Below are the code and all the weights of a small trained network. Each question names an input and a class and asks about switching units off, where a switched-off unit gives its printed mean instead of its output.

import numpy as np


def w(rows, s, z=0):
    codes = np.array(rows[::2]) - 128.0
    scale = np.full(codes.shape[1], s)
    scale[-1] = z or s
    return codes * scale


def norm(h):
    return h / np.sqrt((h * h).mean(-1, keepdims=True) + 1e-5)


def f(y):
    return y / 2 * (1 + np.tanh(0.7978845608 * (y + 0.044715 * y**3)))


def log_softmax(a):
    a = a - a.max(-1, keepdims=True)
    return a - np.log(np.exp(a).sum(-1, keepdims=True))


def net(x, mask):
    res = np.array(x, float).reshape(1, 7) / 4 @ E
    u = 0
    for l in range(3):
        y = f(norm(res) @ A[l][:, :-1].T + A[l][:, -1])
        res = res + np.where(mask[u : u + 9], y, B[l][:, -1]) @ B[l][:, :-1]
        u += 9
    return log_softmax(norm(res)[-1] @ U[:, :-1].T + U[:, -1])


A, B = {}, {}
E = w([
[154,255,54,177],'x0',
[105,198,226,54],'x1',
[89,180,144,60],'x2',
[201,217,155,68],'x3',
[101,178,158,100],'x4',
[154,142,244,243],'x5',
[47,81,217,65],'x6',
],0.005)
A[0] = w([
[71,96,110,99,245],'L0N1',
[152,175,149,183,169],'L0N2',
[98,145,125,100,76],'L0N3',
[172,58,169,101,255],'L0N4',
[124,176,156,167,18],'L0N5',
[156,169,96,95,193],'L0N6',
[138,150,30,86,189],'L0N7',
[141,67,165,193,150],'L0N8',
[138,57,157,253,198],'L0N9',
],0.015,0.0043)
B[0] = w([
[95,179,174,176,201],'L0N1',
[88,240,155,52,195],'L0N2',
[137,58,165,89,135],'L0N3',
[130,224,43,129,209],'L0N4',
[100,156,117,116,147],'L0N5',
[222,151,132,175,183],'L0N6',
[155,153,99,225,214],'L0N7',
[64,113,2,118,198],'L0N8',
[76,195,36,101,254],'L0N9',
],0.01,0.0086)
A[1] = w([
[240,173,122,43,76],'L1N1',
[117,123,188,126,3],'L1N2',
[202,55,161,167,17],'L1N3',
[40,62,102,42,242],'L1N4',
[76,168,197,87,3],'L1N5',
[1,225,185,229,237],'L1N6',
[58,161,109,233,125],'L1N7',
[13,4,38,62,123],'L1N8',
[215,116,124,163,92],'L1N9',
],0.0096,0.0045)
B[1] = w([
[195,152,191,250,144],'L1N1',
[76,142,135,84,120],'L1N2',
[87,183,108,35,123],'L1N3',
[124,254,153,119,157],'L1N4',
[180,173,170,79,136],'L1N5',
[217,82,137,24,247],'L1N6',
[158,95,129,91,181],'L1N7',
[162,211,135,73,154],'L1N8',
[88,121,75,200,132],'L1N9',
],0.0092,0.014)
A[2] = w([
[38,114,232,121,86],'L2N1',
[167,129,16,131,175],'L2N2',
[137,198,217,121,145],'L2N3',
[1,60,160,139,199],'L2N4',
[46,150,213,201,186],'L2N5',
[64,97,171,167,152],'L2N6',
[204,106,102,48,128],'L2N7',
[23,100,159,156,146],'L2N8',
[139,69,195,126,1],'L2N9',
],0.0099,0.006)
B[2] = w([
[172,187,54,9,119],'L2N1',
[81,76,134,134,254],'L2N2',
[185,158,176,50,189],'L2N3',
[250,209,2,44,114],'L2N4',
[244,197,69,70,117],'L2N5',
[133,224,93,206,108],'L2N6',
[182,39,165,107,205],'L2N7',
[134,173,15,106,112],'L2N8',
[187,86,25,152,117],'L2N9',
],0.0083,0.0079)
U = w([
[193,37,193,114,125],'0',
[196,200,210,22,221],'1',
[149,108,53,209,74],'2',
[16,110,230,159,2],'3',
[250,186,162,241,106],'4',
[139,45,164,162,124],'5',
[91,107,170,149,2],'6',
[93,242,23,45,209],'7',
],0.013,0.0081)

Each question gives the input, the list of numbers given to net, and the class t.
The units are the neurons (one row each of A and B). Each row of codes is followed by its name. A weight is (code - 128) times the scale printed after its matrix; where a second scale follows, it is the last column's (A, B and U).
mask holds one flag per neuron, layer by layer. A switched-off neuron (its flag False) gives its mean, the last column of its row in B, instead of its output. The means were averaged over made-up inputs and are rounded, as every weight is.
A unit's drop is (log p(t) with every unit on - log p(t) with that unit switched off) / (log p(t) with every unit on - log p(t) with every unit switched off).
The circuit of an input: a set's keep is (log p(t) with only the set's units on - log p(t) with every unit switched off) / (log p(t) with every unit on - log p(t) with every unit switched off). Starting from the 12 units with the biggest drops (on a tie, the unit counted first), units are removed one at a time, each time the one whose removal leaves the highest keep (on an exact tie, the one counted first), for as long as the keep stays at least 0.8.
circuit, biggest first: the units of the circuit, biggest drop first
unit that matters most: the unit with the biggest drop
top k neurons: the k neurons with the biggest drops, biggest first
k most important neurons of layer l: the k neurons of layer l with the biggest drops, biggest first
drop when u is switched off: that unit's drop, to one decimal
input [3,2,-7,-4,2,-3,2], class 0: circuit, biggest first -> (L0N4, L0N2)
input [-8,7,-7,6,4,8,0], class 7: circuit, biggest first -> (L0N4, L0N8)
input [5,-6,-8,-7,0,-6,1], class 2: circuit, biggest first -> (L0N7, L0N2)
input [-3,4,0,-8,-7,-7,4], class 1: circuit, biggest first -> (L0N1, L0N9)
input [2,-1,-3,3,0,8,-7], class 7: circuit, biggest first -> (L0N9)
input [1,4,-1,-5,-4,-5,4], class 0: circuit, biggest first -> (L0N2, L0N9)
input [-8,0,3,0,5,0,-5], class 0: circuit, biggest first -> (L0N9, L0N2)
input [-7,7,1,-5,-8,-5,-7], class 0: 3 most important neurons of layer 0 -> (L0N9, L0N1, L0N2)
input [-4,-4,-5,-1,8,-6,7], class 1: 4 most important neurons of layer 0 -> (L0N6, L0N7, L0N1, L0N9)
input [4,-1,-3,4,5,-7,8], class 0: top 2 neurons -> (L0N1, L0N2)
input [5,-6,-2,-8,5,-4,8], class 0: top 3 neurons -> (L0N1, L1N6, L0N2)
input [7,7,2,-3,8,-8,4], class 1: 2 most important neurons of layer 0 -> (L0N8, L0N1)
input [6,4,5,-8,-3,-5,6], class 0: 2 most important neurons of layer 0 -> (L0N1, L0N2)
input [0,7,-8,0,4,-5,-4], class 4: unit that matters most -> L0N6
input [-2,7,-8,-2,-2,8,-1], class 7: drop when L1N2 is switched off -> 0.0
input [6,1,-8,-5,1,-6,6], class 0: drop when L1N6 is switched off -> 0.1
input [-2,6,-1,-2,-1,-4,0], class 0: drop when L0N2 is switched off -> 0.3
input [-8,-7,3,6,0,-5,-8], class 2: drop when L0N8 is switched off -> -0.1
